Below are the code and all the weights of a small trained network. Each question names an input and a class and asks about switching units off, where a switched-off unit gives its printed mean instead of its output.

import numpy as np


def w(rows, s, z=0):
    codes = np.array(rows[::2]) - 128.0
    scale = np.full(codes.shape[1], s)
    scale[-1] = z or s
    return codes * scale


def norm(h):
    return h / np.sqrt((h * h).mean(-1, keepdims=True) + 1e-5)


def f(y):
    return y / 2 * (1 + np.tanh(0.7978845608 * (y + 0.044715 * y**3)))


def log_softmax(a):
    a = a - a.max(-1, keepdims=True)
    return a - np.log(np.exp(a).sum(-1, keepdims=True))


def net(x, mask):
    res = np.array(x, float).reshape(1, 4) / 4 @ E
    u = 0
    for l in range(3):
        y = f(norm(res) @ A[l][:, :-1].T + A[l][:, -1])
        res = res + np.where(mask[u : u + 16], y, B[l][:, -1]) @ B[l][:, :-1]
        u += 16
    return log_softmax(norm(res)[-1] @ U[:, :-1].T + U[:, -1])


A, B = {}, {}
E = w([
[193,93,119],'x0',
[180,254,120],'x1',
[244,101,27],'x2',
[236,209,203],'x3',
],0.0039)
A[0] = w([
[159,163,111,81],'L0N1',
[71,71,92,235],'L0N2',
[141,90,154,18],'L0N3',
[160,163,105,125],'L0N4',
[134,102,145,113],'L0N5',
[121,112,131,160],'L0N6',
[173,186,88,200],'L0N7',
[95,101,56,218],'L0N8',
[140,159,114,254],'L0N9',
[106,124,93,159],'L0N10',
[144,76,164,225],'L0N11',
[127,163,142,117],'L0N12',
[125,142,116,191],'L0N13',
[249,99,78,171],'L0N14',
[167,116,114,54],'L0N15',
[133,104,144,90],'L0N16',
],0.016,0.0012)
B[0] = w([
[174,137,120,153],'L0N1',
[61,62,149,209],'L0N2',
[174,94,184,137],'L0N3',
[168,152,120,158],'L0N4',
[151,101,162,136],'L0N5',
[124,112,142,135],'L0N6',
[173,170,103,191],'L0N7',
[1,165,84,192],'L0N8',
[139,138,68,150],'L0N9',
[78,157,133,145],'L0N10',
[162,66,201,165],'L0N11',
[100,139,26,144],'L0N12',
[113,147,103,134],'L0N13',
[247,103,4,255],'L0N14',
[148,132,106,148],'L0N15',
[151,101,160,133],'L0N16',
],0.025,0.0082)
A[1] = w([
[195,146,152,125],'L1N1',
[141,197,135,130],'L1N2',
[147,160,130,25],'L1N3',
[129,131,126,93],'L1N4',
[151,137,156,123],'L1N5',
[127,126,127,108],'L1N6',
[128,130,129,140],'L1N7',
[168,252,72,5],'L1N8',
[132,152,133,92],'L1N9',
[144,220,132,162],'L1N10',
[126,123,131,102],'L1N11',
[135,145,128,69],'L1N12',
[127,124,139,117],'L1N13',
[149,190,135,100],'L1N14',
[153,170,132,31],'L1N15',
[138,150,130,13],'L1N16',
],0.013,0.0028)
B[1] = w([
[98,195,170,166],'L1N1',
[189,116,129,144],'L1N2',
[149,36,94,117],'L1N3',
[123,118,118,121],'L1N4',
[122,155,170,122],'L1N5',
[127,125,126,124],'L1N6',
[128,129,129,130],'L1N7',
[222,252,150,253],'L1N8',
[125,115,103,118],'L1N9',
[220,145,159,170],'L1N10',
[130,127,135,122],'L1N11',
[120,101,101,116],'L1N12',
[134,134,152,123],'L1N13',
[184,91,127,139],'L1N14',
[176,33,120,124],'L1N15',
[124,73,94,109],'L1N16',
],0.022,0.0056)
A[2] = w([
[137,53,96,118],'L2N1',
[131,93,125,99],'L2N2',
[139,162,99,190],'L2N3',
[130,154,146,146],'L2N4',
[197,203,124,178],'L2N5',
[135,64,100,131],'L2N6',
[110,147,141,120],'L2N7',
[108,195,213,84],'L2N8',
[127,60,37,107],'L2N9',
[135,201,87,254],'L2N10',
[133,60,8,122],'L2N11',
[119,131,133,109],'L2N12',
[131,78,104,113],'L2N13',
[233,194,196,124],'L2N14',
[7,222,152,120],'L2N15',
[228,178,194,104],'L2N16',
],0.011,0.0035)
B[2] = w([
[149,185,172,142],'L2N1',
[135,156,130,122],'L2N2',
[135,61,144,179],'L2N3',
[113,124,118,136],'L2N4',
[153,2,115,254],'L2N5',
[145,175,163,141],'L2N6',
[117,130,124,128],'L2N7',
[69,158,145,144],'L2N8',
[138,163,226,166],'L2N9',
[140,5,149,234],'L2N10',
[128,146,246,194],'L2N11',
[126,132,127,123],'L2N12',
[139,156,155,132],'L2N13',
[93,108,48,252],'L2N14',
[106,60,74,215],'L2N15',
[100,119,48,230],'L2N16',
],0.028,0.006)
U = w([
[131,142,223,129],'0',
[205,85,62,168],'1',
[113,204,116,14],'2',
[109,218,114,10],'3',
[7,79,119,162],'4',
],0.019,0.013)

Each question gives the input, the list of numbers given to net, and the class t.
The units are the neurons (one row each of A and B). Each row of codes is followed by its name. A weight is (code - 128) times the scale printed after its matrix; where a second scale follows, it is the last column's (A, B and U).
mask holds one flag per neuron, layer by layer. A switched-off neuron (its flag False) gives its mean, the last column of its row in B, instead of its output. The means were averaged over made-up inputs and are rounded, as every weight is.
A unit's drop is (log p(t) with every unit on - log p(t) with that unit switched off) / (log p(t) with every unit on - log p(t) with every unit switched off).
The circuit of an input: a set's keep is (log p(t) with only the set's units on - log p(t) with every unit switched off) / (log p(t) with every unit on - log p(t) with every unit switched off). Starting from the 12 units with the biggest drops (on a tie, the unit counted first), units are removed one at a time, each time the one whose removal leaves the highest keep (on an exact tie, the one counted first), for as long as the keep stays at least 0.8.
circuit, biggest first: the units of the circuit, biggest drop first
unit that matters most: the unit with the biggest drop
k most important neurons: the k neurons with the biggest drops, biggest first
top k neurons in layer l: the k neurons of layer l with the biggest drops, biggest first
drop of u: that unit's drop, to one decimal
input [8,-6,-4,4], class 0: unit that matters most => L0N11
input [8,-8,3,-7], class 4: circuit, biggest first => (L0N8 L0N2)
input [8,-8,3,-6], class 0: circuit, biggest first => (L2N9 L2N11)
input [7,-1,-4,3], class 4: 2 most important neurons => (L0N14 L0N2)
input [6,-1,-8,-1], class 0: 2 most important neurons => (L1N8 L0N8)
input [4,1,3,-5], class 0: top 2 neurons in layer 2 => (L2N11 L2N9)
input [7,-4,-4,2], class 0: 2 most important neurons => (L0N14 L0N11)
input [2,-2,7,-6], class 0: 3 most important neurons => (L2N11 L0N14 L2N9)
input [4,-6,-7,0], class 4: top 2 neurons in layer 2 => (L2N11 L2N9)
input [-8,-7,3,6], class 4: 2 most important neurons => (L0N14 L1N1)
input [5,-3,-4,-2], class 0: top 2 neurons in layer 2 => (L2N14 L2N16)
input [4,-8,-8,-2], class 4: top 2 neurons in layer 2 => (L2N11 L2N9)
input [4,-4,-7,1], class 0: 3 most important neurons => (L1N8 L0N8 L2N14)
input [-8,-2,8,-4], class 4: unit that matters most => L0N8
input [7,-6,-5,2], class 0: drop of L0N14 => 0.2
input [-4,-5,6,-4], class 4: drop of L0N8 => 0.2
input [3,-8,-8,-3], class 4: drop of L0N14 => 1.1
